Below are the code and all the weights of a small trained network. Each question names an input and a target symbol and asks about switching units off, where a switched-off unit gives its printed mean instead of its output.

import numpy as np


def w(rows, s, z=0):
    codes = np.array(rows[::2]) - 128.0
    scale = np.full(codes.shape[1], s)
    scale[-1] = z or s
    return codes * scale


def f(y):
    return np.maximum(y, 0)


def softmax(a):
    e = np.exp(a - a.max(-1, keepdims=True))
    return e / e.sum(-1, keepdims=True)


def log_softmax(a):
    a = a - a.max(-1, keepdims=True)
    return a - np.log(np.exp(a).sum(-1, keepdims=True))


def net(x, mask):
    ids = ['αβγδζημξπω'.index(c) for c in x.split()]
    T = len(ids)
    res = E[ids] + P[:T]
    u = 0
    for l in range(2):
        r = res
        for j in range(3):
            rows = slice(4 * j, 4 * j + 4)
            q, k, v = (r @ M[l][rows].T for M in (Q, K, V))
            z = softmax(np.where(np.tri(T) > 0, q @ k.T / 4**0.5, -1e9)) @ v
            o = O[l][rows]
            res = res + np.where(mask[u + j], z, o[:, -1]) @ o[:, :-1]
        u += 3
        y = f(res @ A[l][:, :-1].T + A[l][:, -1])
        res = res + np.where(mask[u : u + 8], y, B[l][:, -1]) @ B[l][:, :-1]
        u += 8
    return log_softmax(res[-1] @ U[:, :-1].T + U[:, -1])


Q, K, V, O, A, B = {}, {}, {}, {}, {}, {}
E = w([
[162,120,76],'α',
[132,113,175],'β',
[88,176,226],'γ',
[140,184,161],'δ',
[109,68,232],'ζ',
[20,46,253],'η',
[153,251,123],'μ',
[147,185,130],'ξ',
[179,198,71],'π',
[150,172,144],'ω',
],0.0028)
P = w([
[152,138,91],'0',
[108,86,159],'1',
[70,202,254],'2',
[168,89,158],'3',
[51,203,204],'4',
[178,80,159],'5',
[38,199,155],'6',
[188,69,170],'7',
[24,210,104],'8',
[198,51,181],'9',
[15,171,24],'10',
[199,99,166],'11',
],0.0087)
Q[0] = w([
[107,71,99],'0.h0',
[122,69,99],'0.h0',
[89,64,103],'0.h0',
[123,63,115],'0.h0',
[210,111,88],'0.h1',
[172,111,36],'0.h1',
[198,92,93],'0.h1',
[185,147,72],'0.h1',
[230,88,186],'0.h2',
[21,161,72],'0.h2',
[247,29,194],'0.h2',
[254,56,203],'0.h2',
],0.0083)
K[0] = w([
[70,68,203],'0.h0',
[103,75,174],'0.h0',
[40,88,241],'0.h0',
[108,87,192],'0.h0',
[190,46,92],'0.h1',
[163,27,61],'0.h1',
[177,73,131],'0.h1',
[220,27,17],'0.h1',
[254,55,140],'0.h2',
[4,219,130],'0.h2',
[231,35,184],'0.h2',
[245,24,153],'0.h2',
],0.0087)
V[0] = w([
[201,101,115],'0.h0',
[105,115,210],'0.h0',
[171,143,41],'0.h0',
[112,92,212],'0.h0',
[67,205,192],'0.h1',
[86,206,123],'0.h1',
[194,42,92],'0.h1',
[179,87,92],'0.h1',
[166,133,74],'0.h2',
[254,35,140],'0.h2',
[252,27,157],'0.h2',
[27,214,89],'0.h2',
],0.0063)
O[0] = w([
[200,116,113,97],'0.h0',
[49,72,133,191],'0.h0',
[223,177,96,56],'0.h0',
[83,87,107,188],'0.h0',
[77,120,197,252],'0.h1',
[66,170,198,174],'0.h1',
[176,125,62,26],'0.h1',
[171,137,99,51],'0.h1',
[193,147,78,79],'0.h2',
[217,24,131,92],'0.h2',
[198,3,138,104],'0.h2',
[72,247,99,137],'0.h2',
],0.0053,0.0031)
A[0] = w([
[88,255,119,253],'0.n0',
[190,58,177,221],'0.n1',
[198,206,48,123],'0.n2',
[202,80,184,232],'0.n3',
[197,60,186,250],'0.n4',
[135,165,147,72],'0.n5',
[215,111,87,240],'0.n6',
[186,123,50,168],'0.n7',
],0.0073,0.0039)
B[0] = w([
[51,251,136,255],'0.n0',
[78,61,69,211],'0.n1',
[199,210,132,133],'0.n2',
[64,81,43,206],'0.n3',
[56,73,63,221],'0.n4',
[119,74,207,139],'0.n5',
[182,120,2,167],'0.n6',
[224,151,94,138],'0.n7',
],0.0054,0.0095)
Q[1] = w([
[150,210,227],'1.h0',
[112,58,42],'1.h0',
[105,118,173],'1.h0',
[112,61,29],'1.h0',
[158,127,196],'1.h1',
[103,108,63],'1.h1',
[203,110,174],'1.h1',
[28,200,148],'1.h1',
[160,87,50],'1.h2',
[254,32,22],'1.h2',
[197,151,165],'1.h2',
[130,212,210],'1.h2',
],0.0077)
K[1] = w([
[75,109,120],'1.h0',
[173,153,121],'1.h0',
[151,93,83],'1.h0',
[177,153,127],'1.h0',
[45,154,188],'1.h1',
[208,129,61],'1.h1',
[82,215,215],'1.h1',
[54,2,85],'1.h1',
[181,168,150],'1.h2',
[172,133,170],'1.h2',
[100,110,205],'1.h2',
[54,105,134],'1.h2',
],0.0074)
V[1] = w([
[141,236,172],'1.h0',
[175,226,141],'1.h0',
[155,216,171],'1.h0',
[153,64,140],'1.h0',
[3,142,198],'1.h1',
[254,126,58],'1.h1',
[236,50,74],'1.h1',
[232,148,82],'1.h1',
[54,62,156],'1.h2',
[144,206,119],'1.h2',
[186,78,88],'1.h2',
[107,17,99],'1.h2',
],0.0067)
O[1] = w([
[47,206,146,61],'1.h0',
[64,189,149,65],'1.h0',
[57,215,169,58],'1.h0',
[170,37,179,119],'1.h0',
[161,90,4,67],'1.h1',
[81,163,254,174],'1.h1',
[134,126,225,254],'1.h1',
[60,179,230,124],'1.h1',
[189,75,88,174],'1.h2',
[77,201,116,88],'1.h2',
[162,115,215,161],'1.h2',
[205,65,161,224],'1.h2',
],0.0064,0.007)
A[1] = w([
[1,167,176,58],'1.n0',
[205,195,121,255],'1.n1',
[11,183,184,44],'1.n2',
[31,136,184,66],'1.n3',
[39,163,128,132],'1.n4',
[186,121,221,167],'1.n5',
[223,29,62,140],'1.n6',
[66,220,23,194],'1.n7',
],0.0055)
B[1] = w([
[201,208,96,252],'1.n0',
[45,2,86,168],'1.n1',
[227,202,101,249],'1.n2',
[181,232,111,230],'1.n3',
[160,164,59,214],'1.n4',
[81,50,225,197],'1.n5',
[219,136,107,255],'1.n6',
[12,12,85,187],'1.n7',
],0.0067,0.0082)
U = w([
[165,136,224,20],'α',
[11,65,225,231],'β',
[2,80,63,215],'γ',
[90,129,109,192],'δ',
[204,57,196,2],'ζ',
[249,102,27,131],'η',
[95,155,45,80],'μ',
[129,144,106,128],'ξ',
[205,172,122,41],'π',
[117,136,135,165],'ω',
],0.005,0.0033)

Each question gives the input, a string of symbols that net reads in full, and the target symbol t.
The units are the heads (4 rows each of Q, K, V and O) and the neurons (one row each of A and B). Each row of codes is followed by its name. A weight is (code - 128) times the scale printed after its matrix; where a second scale follows, it is the last column's (O, A, B and U).
mask holds one flag per unit, layer by layer, with each layer's heads first. A switched-off unit (its flag False) gives its mean, the last column of its rows in O or B, instead of its output. The means were averaged over made-up inputs and are rounded, as every weight is.
A unit's drop is (log p(t) with every unit on - log p(t) with that unit switched off) / (log p(t) with every unit on - log p(t) with every unit switched off).
The circuit of an input: a set's keep is (log p(t) with only the set's units on - log p(t) with every unit switched off) / (log p(t) with every unit on - log p(t) with every unit switched off). Starting from the 12 units with the biggest drops (on a tie, the unit counted first), units are removed one at a time, each time the one whose removal leaves the highest keep (on an exact tie, the one counted first), for as long as the keep stays at least 0.8.
circuit, biggest first: the units of the circuit, biggest drop first
top k neurons: the k neurons with the biggest drops, biggest first
top k neurons in layer l: the k neurons of layer l with the biggest drops, biggest first
which heads matter: for each layer, one digit per head in row order, 1 if its drop is at least 0.15 and else 0, layers parted by /
input β μ π γ η γ β, target γ: circuit, biggest first -> [1.h1 1.n7 1.h2]
input δ α η π δ β η η η, target η: circuit, biggest first -> [1.h1]
input β η π η β η η β η μ, target β: which heads matter -> 111 / 010
input π γ γ η π β δ η β, target η: top 2 neurons -> [0.n3 0.n4]
input γ γ ζ η η γ β γ α, target γ: circuit, biggest first -> [1.h1 1.n7 1.h2 1.n2]
input ζ π β η ζ ξ, target ζ: top 2 neurons -> [0.n0 0.n6]
input γ α β ω ω ξ η α ξ α, target γ: which heads matter -> 101 / 101
input ζ α π η β η, target ζ: circuit, biggest first -> [0.n0 0.h2 1.h0]
input μ ζ η β γ β, target μ: which heads matter -> 111 / 101
input ζ η μ ξ β β γ δ μ β γ, target β: top 2 neurons -> [0.n4 0.n3]
input π π ζ ξ α α α ω γ ζ, target π: top 2 neurons -> [0.n2 1.n2]
input μ γ γ η, target μ: top 2 neurons -> [0.n0 0.n2]
input γ α ω η, target γ: which heads matter -> 100 / 111
input π γ η β δ ω ζ ω α η, target π: top 2 neurons in layer 0 -> [0.n2 0.n7]
input β β β, target β: top neuron -> [0.n0]
input α ζ β η ζ ω η ζ β γ, target α: top 3 neurons in layer 0 -> [0.n0 0.n2 0.n7]
input π β η η η γ γ β γ β, target π: top 3 neurons -> [0.n2 1.n2 1.n0]
input η ζ β η η β η α β ζ ξ π, target η: top 2 neurons in layer 0 -> [0.n0 0.n7]
input γ β η ζ α π δ ζ α η δ, target η: top 2 neurons -> [0.n3 0.n4]
input β ξ ζ η η η β ζ ω, target ζ: which heads matter -> 011 / 101
input η ω η ω η β η α β η, target η: top 2 neurons -> [1.n6 0.n0]
input α α η η α μ β β, target α: top 2 neurons -> [0.n0 0.n2]
input α γ β π ξ π, target α: which heads matter -> 111 / 011
input γ β ζ ζ β, target ζ: top 4 neurons in layer 0 -> [0.n4 0.n0 0.n3 0.n1]
input ζ β ω η π β π ξ β η, target ζ: top neuron in layer 0 -> [0.n0]
input η β δ ω η μ π γ, target η: which heads matter -> 001 / 010
input γ π β ζ, target γ: top 2 neurons -> [0.n4 0.n1]
input ω β η ω ζ η μ, target η: which heads matter -> 101 / 111
input η ω β β δ β η, target β: top 4 neurons -> [0.n4 0.n3 0.n1 0.n0]
input ω η π β β μ β β β β β, target β: which heads matter -> 011 / 111
